[-63  42 -58  79  14  69  21 -51  38  -5  76  19] = lag
[ 39  73  -2 -34 -67  48 -40  12 -62 -64   7 -29] = kibak
[ 41 -24 -48 -27  28  58 -68   8  65  57 -47 -12] = rine
[-13  85  27 -32  22 -55  23  49  -9 -53  88  23] = ripi
[-14  75 -51 -63 -51  -7 -17  65  32 -42 -25  57] = gulik
[-25   1 -41 -84 -72 -36  92   9  13  42 -37  21] = Tabil
[103  32 -85  27 -29  32 -22   0   7  67  -5  38] = ruv
[  55  -34   24  -36  -30  -48    2   -2   55  -13   13 -115] = sop
[-63  42 -57  20 -68 -46 -20  74  25  42  36  43] = bem
[-53 -53  -2 -65  41 -20 -65 -36  69  48  -2   5] = Bak
[  17 -100   28    2  -68   68  -16  -14  -37  -25   60    2] = tepo
[-15  75   0   8  11  29 -16  42 -27 -84  73 -67] = Tapu
rest: [ 11  29 -16  42]
[-27 -84  73 -67]
rest: [-53  88]
[23]
rest: [-14  75]
[-51 -63 -51  -7 -17  65  32 -42 -25  57]
rest: [-63  42 -57]
[ 20 -68 -46 -20  74  25  42  36  43]

[   4   -4    1    8    0   -9    0   -1   75   39   -7   77    7 -113
   -4] -> tepo
[-33   0   7   2   2 107  -1  -1  -8   3  11   6  -2   4   8] -> sop
[  8   0   3   0  -7  14   1   1 -15   1 -92  -7   4  -9 -61] -> Tabil
[  2   2 106 -79  91   8   0   1   9  13  16  16 -31   8  12] -> Bak
[ 0 -1 -2  2 -1  2 -1  0 -1  1 -2 -1  2  4 -2] -> ruv
rest: [-9  0]
[  -1   75   39   -7   77    7 -113   -4]
rest: [-2  2 -1]
[ 2 -1  0 -1  1 -2 -1  2  4 -2]
rest: [ 1  9 13 16]
[ 16 -31   8  12]

[ 19 -24 -80 -15  63]  Tabil
[ 17 -23 -80 -15  62]  Bak
[ 18 -23 -80 -15  62]  kibak
[  18  -24  -80    7 -102]  bem
[  18  -24  -80    8 -102]  rine
rest: [ 18 -23 -80 -15]
[62]
rest: [-80   7]
[-102]
rest: [ 19 -24 -80 -15]
[63]
rest: [ 18 -23]
[-80 -15  62]
asked: [ 19 -24 -80 -15  63]
Tabil
asked: [ 17 -23 -80 -15  62]
Bak

[ 18 -10  14  17  68  23   9 -16 -45 -19  25   5  12 -60  19  14 -27  48
 -12  31  28  14  35  23 -10 -32  58   5  11   6  37  57   3 -38 -48  -9
  69  59 -27  -1 -41 -25  17 -27 -15 -10 -20 -19 -35  -9 -33  13 -37  35
   2  51   8  -8] : Tapu
[ 13   2  17  31 -50   0  43  20  10 -17   5  19 -85  24  68 -17   4 -32
  12  33   3  44  22  43 -10 -33  58  63 -64 -31  51  38   8  38  32  35
   9 -27 -21  67   6 -15 -11  56  15  22  -4   4 -26  27  -6 -57  55   0
 -28  18  41 -44] : lag
[ -5  -1  16  29  -3 -33 -62  24  14   0  13 -54  12  24 -21   3   4  27
 -22 -48   8 -18  17 -29   6 -11 -64 -28 -20  20 -43   0 -36  13  27  -1
 -24  -5  13 -55 -41 -25  17 -27 -14   9 -14 -23  20  34  32 -26 -21 -31
   3 -50   0  -1] : kibak
[-78   3  17  58 -25 -16 -78  58   8 -42  27   9 -20  33  56  13  31  36
 -72 -38  54  44  17 -30   6 -11  -4  13 -46   1 -16  35 -46  40  34 -34
 -84   9  50  -6  -5 -38  48 -12   6 -28 -81 -86 -36  50  70 -54 -36 -71
  28 -62  54 -18] : Bak
[ 13   2  17  31 -50   0  43  20  10 -17   5  19 -85  24  68 -17   4 -32
  12  33   3  44  22  43 -10 -33  58  63 -64 -31  51  38   8  38  32  35
   9 -27 -21  67   6 -15 -11  56  15  22  -4   4   8  -1  10 -33  27  23
 -16  22   2 -38] : sop
[ 24  12  51  58 -24 -30  -5  66  43   9   4   2 -52  32 -19  -5  53 -35
  19  -4   9  14  47  70   6  26  51 -11 -31  15  -7   3  13   8  29 -20
  -4 -31 -45 -14  15 -16 -10  20  23  44 -23  21   5  55 -26 -13  22 -19
 -56  25  21  -2] : bem
rest: [-30   6]
[-11  -4  13 -46   1 -16  35 -46  40  34 -34 -84   9  50  -6  -5 -38  48
 -12   6 -28 -81 -86 -36  50  70 -54 -36 -71  28 -62  54 -18]
rest: [-41 -25  17 -27 -14]
[  9 -14 -23  20  34  32 -26 -21 -31   3 -50   0  -1]
rest: [66 43]
[  9   4   2 -52  32 -19  -5  53 -35  19  -4   9  14  47  70   6  26  51
 -11 -31  15  -7   3  13   8  29 -20  -4 -31 -45 -14  15 -16 -10  20  23
  44 -23  21   5  55 -26 -13  22 -19 -56  25  21  -2]
rest: [  6 -28 -81]
[-86 -36  50  70 -54 -36 -71  28 -62  54 -18]
rest: [ 68  23   9 -16]
[-45 -19  25   5  12 -60  19  14 -27  48 -12  31  28  14  35  23 -10 -32
  58   5  11   6  37  57   3 -38 -48  -9  69  59 -27  -1 -41 -25  17 -27
 -15 -10 -20 -19 -35  -9 -33  13 -37  35   2  51   8  -8]
rest: [ 17 -29   6 -11]
[-64 -28 -20  20 -43   0 -36  13  27  -1 -24  -5  13 -55 -41 -25  17 -27
 -14   9 -14 -23  20  34  32 -26 -21 -31   3 -50   0  -1]

[-95   2  20  36 -38  83 109] : lag
[ 35   3  20  50 -38  83  39] : sop
[ 35   3  20  36 -38  83  39] : rine
rest: [  2  20  36 -38]
[ 83 109]
rest: [  3  20  36 -38  83]
[39]
asked: [ 35   3  20  50 -38  83  39]
sop

[  5   2 -12  -8 -21 -75  52] = kibak
[  6   2 -38   4 -22 -30 -17] = lag
[  6   2 -37   4 -36 -32 -10] = Bak
[ 32 -23 -12  -8 -22 -31 -17] = ripi
rest: [-23 -12]
[ -8 -22 -31 -17]
rest: [-22 -30]
[-17]
rest: [-21 -75]
[52]
rest: [  6   2 -37]
[  4 -36 -32 -10]
rest: [  4 -22]
[-30 -17]
rest: [5 2]
[-12  -8 -21 -75  52]
rest: [  6   2 -37   4]
[-36 -32 -10]

[ 12  37   9 -22 -25  25 104  80   6  19  23 -31  36   2 -32  -5 -59 -14
  53 -59  -7 -15   9 -31  -1  25] = Tabil
[ 25  56 -49  11  -6 -44   6 -29 -25  66 -37 -29  24  38  44  84  -3  28
   4  24  47  21 -58  31   9   8] = kibak
[-39  11  91  39 -24 -23 -23 -46  73 -15  24  29   7  71  26  29  76   6
  16   7 -35 -24  19  37   2 -18] = Bak
[ 53   6  70 -54  -1  -9 -77 -47 -15 -29  21  11   8  -5  23   7  73  31
  37  26  32   6 -59   7 -35 -36] = rine
[ 14 -74 -37 -31  33   1 -71   4 -84 -63  -2 -19 -31 -46  -4 -75  13   5
  16   7  34  -4 -14 -26 -33  -4] = sop
[-20  34  61  18  22   3  16  51  16  59  10   4 -30  57 -50  63 -26 -23
  30 -40 -33  -4  81 -18 -41  32] = ripi
[-76 -54 -10  16  19   6  -6  37 -10 -77   2 -33 -10  -1 -12 -72  37  74
  -9  24  -6 -45  40 -44 -46   9] = lag
[ -12  -12 -117   54  -10   -5   47   19   16  -10  -28  -23   29    8
    1  -51  -57  -20  -55  -12   13  -26    2   33   71   35] = Tapu
[ 24  85  21  19 -56   8  37 -23  66  50 -35  56  20 -12 -21  64  -9   5
 -11   8 -19  45 -24  -4  52  14] = ruv
[ -9 -77 -41  -4  34  -2 -66   9 -61 -78  -4 -24 -22 -19  -6 -93  19  37
 -36  17  28 -33   7 -19 -29   9] = tepo
[ 41 -18 116 -57  -1  25 -58 -30 -38   8  32  43 -41 -40 -16  -5  20 -61
  21 -10 -20  44 -10  12   5 -29] = gulik
rest: [ 6 16  7]
[-35 -24  19  37   2 -18]
rest: [  8  37 -23  66  50]
[-35  56  20 -12 -21  64  -9   5 -11   8 -19  45 -24  -4  52  14]

[ 81  86  88  74  57  58  41  22  15  -8  -5 -21 -28 -19 -26 -23 -23 -35
 -26 -25 -29 -38 -37 -24 -33 -38 -33 -38 -23 -15  -7  -6  -1   8  24  31
  47  41  43  52  52  50  47  48  33  14  13  -3  30  32  41  40 -38 -40
 -45 -39 -31 -20] : rine
[ 85  96  81  85  67  70  65  42  44  30  28   9   6   2 -18 -20 -16 -22
 -17 -31 -30 -25 -30 -36 -39 -34 -25 -27 -30 -38 -22 -24 -39 -25 -24 -38
 -33 -33 -33 -24 -18 -21 -14 -10  -1  10   4  13  30  32  42  40  42  53
  45  62  62  46] : kibak
[ 87  78  67  52  29  19  -1 -21 -28 -31 -31 -31 -28 -29 -30 -37 -35 -25
 -17  -8  -2  17  25  37  61  63  43  45  20   4  -6 -22 -40 -49 -35 -35
 -22  -3   0   6  11   8  -3  -4  -7 -26 -27 -13  -2   6  35  48  68  58
  50  44   1 -27] : gulik
[ 89  91  76  60  50  31  17 -10  -9 -30 -31 -31 -37 -31 -36 -31 -33 -24
 -24 -35 -32 -33 -11 -13   7  13  37  34  58  47  49  57  32  31   5 -13
 -24 -30 -32 -50 -47 -31 -38 -18 -12   8   9   8  13  18   9  -4  -8 -20
 -22 -24 -13   0] : Tapu
[ 96  85  90  80  84  68  64  62  47  36  36  21  20   1  -5 -14  -6  -7
 -26 -15 -27 -32 -23 -29 -25 -30 -39 -30 -24 -28 -32 -33 -23 -33 -25 -25
 -26 -34 -33 -29 -33 -27 -28 -23 -23 -29 -25  -9 -13  -9  -5  -1  15  18
  19  25  37  38] : tepo
[ 90  86  79  71  49  46  29   2   3 -15 -14 -28 -21 -30 -30 -35 -37 -28
 -32 -34 -38 -28 -28 -34 -29 -17 -12   1   9  12  25  36  54  50  60  48
  56  49  27  22   4  -5 -19 -27 -44 -36 -52 -48 -31 -23 -18 -15   8  15
  19   8  18   7] : ripi
[ 92  82  71  64  53  41  22   6  -5 -15 -24 -21 -36 -34 -23 -31 -23 -22
 -29 -33 -35 -35 -34 -31 -32 -20  -8   0  13  25  22  34  40  52  64  53
  52  46  32   7  -5  -6 -18 -44 -47 -46 -45 -31 -25 -32 -19  -4   9  13
  12  10  11   1] : ruv
[ 86  83  75  52  22   3 -11 -13 -26 -30 -37 -25 -25 -31 -33 -33 -33 -28
 -26 -16  -3  17  27  48  53  59  54  32  20  -5 -24 -38 -37 -45 -40 -29
 -18   2   0   5  22   6  -1 -10 -23 -24 -18 -16   9  18  39  55  57  61
  41  19  -7 -37] : bem
[  80   70   48   29  -14  -28  -26  -24  -33  -35  -33  -34  -17    0
   23   29   56   49   45   22   -4  -27  -51  -44  -17    2    5    8
   11  -15  -26  -16    5   25   56   55   53   27  -12  -66  -93 -102
  -62   -5   52  107  115   93   46  -15  -70 -104 -103  -55    4   50
   79   95] : Bak
[  90   81   50   27    3  -22  -32  -30  -29  -25  -29  -33  -25  -28
   -1   19   30   52   60   55   30   -2  -23  -45  -43  -30  -27    8
   17   19    2    1   -9  -13  -10   12   37   49   59   57   18  -21
  -59 -103 -103  -77  -39   24   77  121  115  -15    8   16  -77 -115
 -111  -70] : Tabil
rest: [ -4  -7 -26]
[-27 -13  -2   6  35  48  68  58  50  44   1 -27]
rest: [30 32 42 40]
[42 53 45 62 62 46]
rest: [18  9]
[ -4  -8 -20 -22 -24 -13   0]
rest: [ 77 121]
[ 115  -15    8   16  -77 -115 -111  -70]
rest: [-30 -29 -25]
[ -29  -33  -25  -28   -1   19   30   52   60   55   30   -2  -23  -45
  -43  -30  -27    8   17   19    2    1   -9  -13  -10   12   37   49
   59   57   18  -21  -59 -103 -103  -77  -39   24   77  121  115  -15
    8   16  -77 -115 -111  -70]
rest: [-15   8  15]
[19  8 18  7]

[ -7   4   3  53  68 -27]  Tapu
[-40 -14 -14  44  15 -38]  sop
[ -7   4 -14  44  14 -38]  Bak
rest: [ -7   4 -14]
[ 44  14 -38]
rest: [-40 -14 -14  44  15]
[-38]

[-15 -10 -11 -21   3  20  41 -26 -56] : bem
[  6  12  36  59  -9 -25 -83  18  35] : tepo
[-20 -10  -4  -1  -5  13  18  18  37] : Tabil
[ -3  14  40  63  -8  20  41 -25 -56] : ruv
[  8  14  41  63  -8 -26 -88  19  37] : sop
rest: [ -9 -25]
[-83  18  35]
rest: [36 59]
[ -9 -25 -83  18  35]
rest: [-10 -11]
[-21   3  20  41 -26 -56]
rest: [14 41 63 -8]
[-26 -88  19  37]
rest: [ 8 14 41 63 -8]
[-26 -88  19  37]
rest: [-11 -21]
[  3  20  41 -26 -56]
rest: [ 3 20]
[ 41 -26 -56]

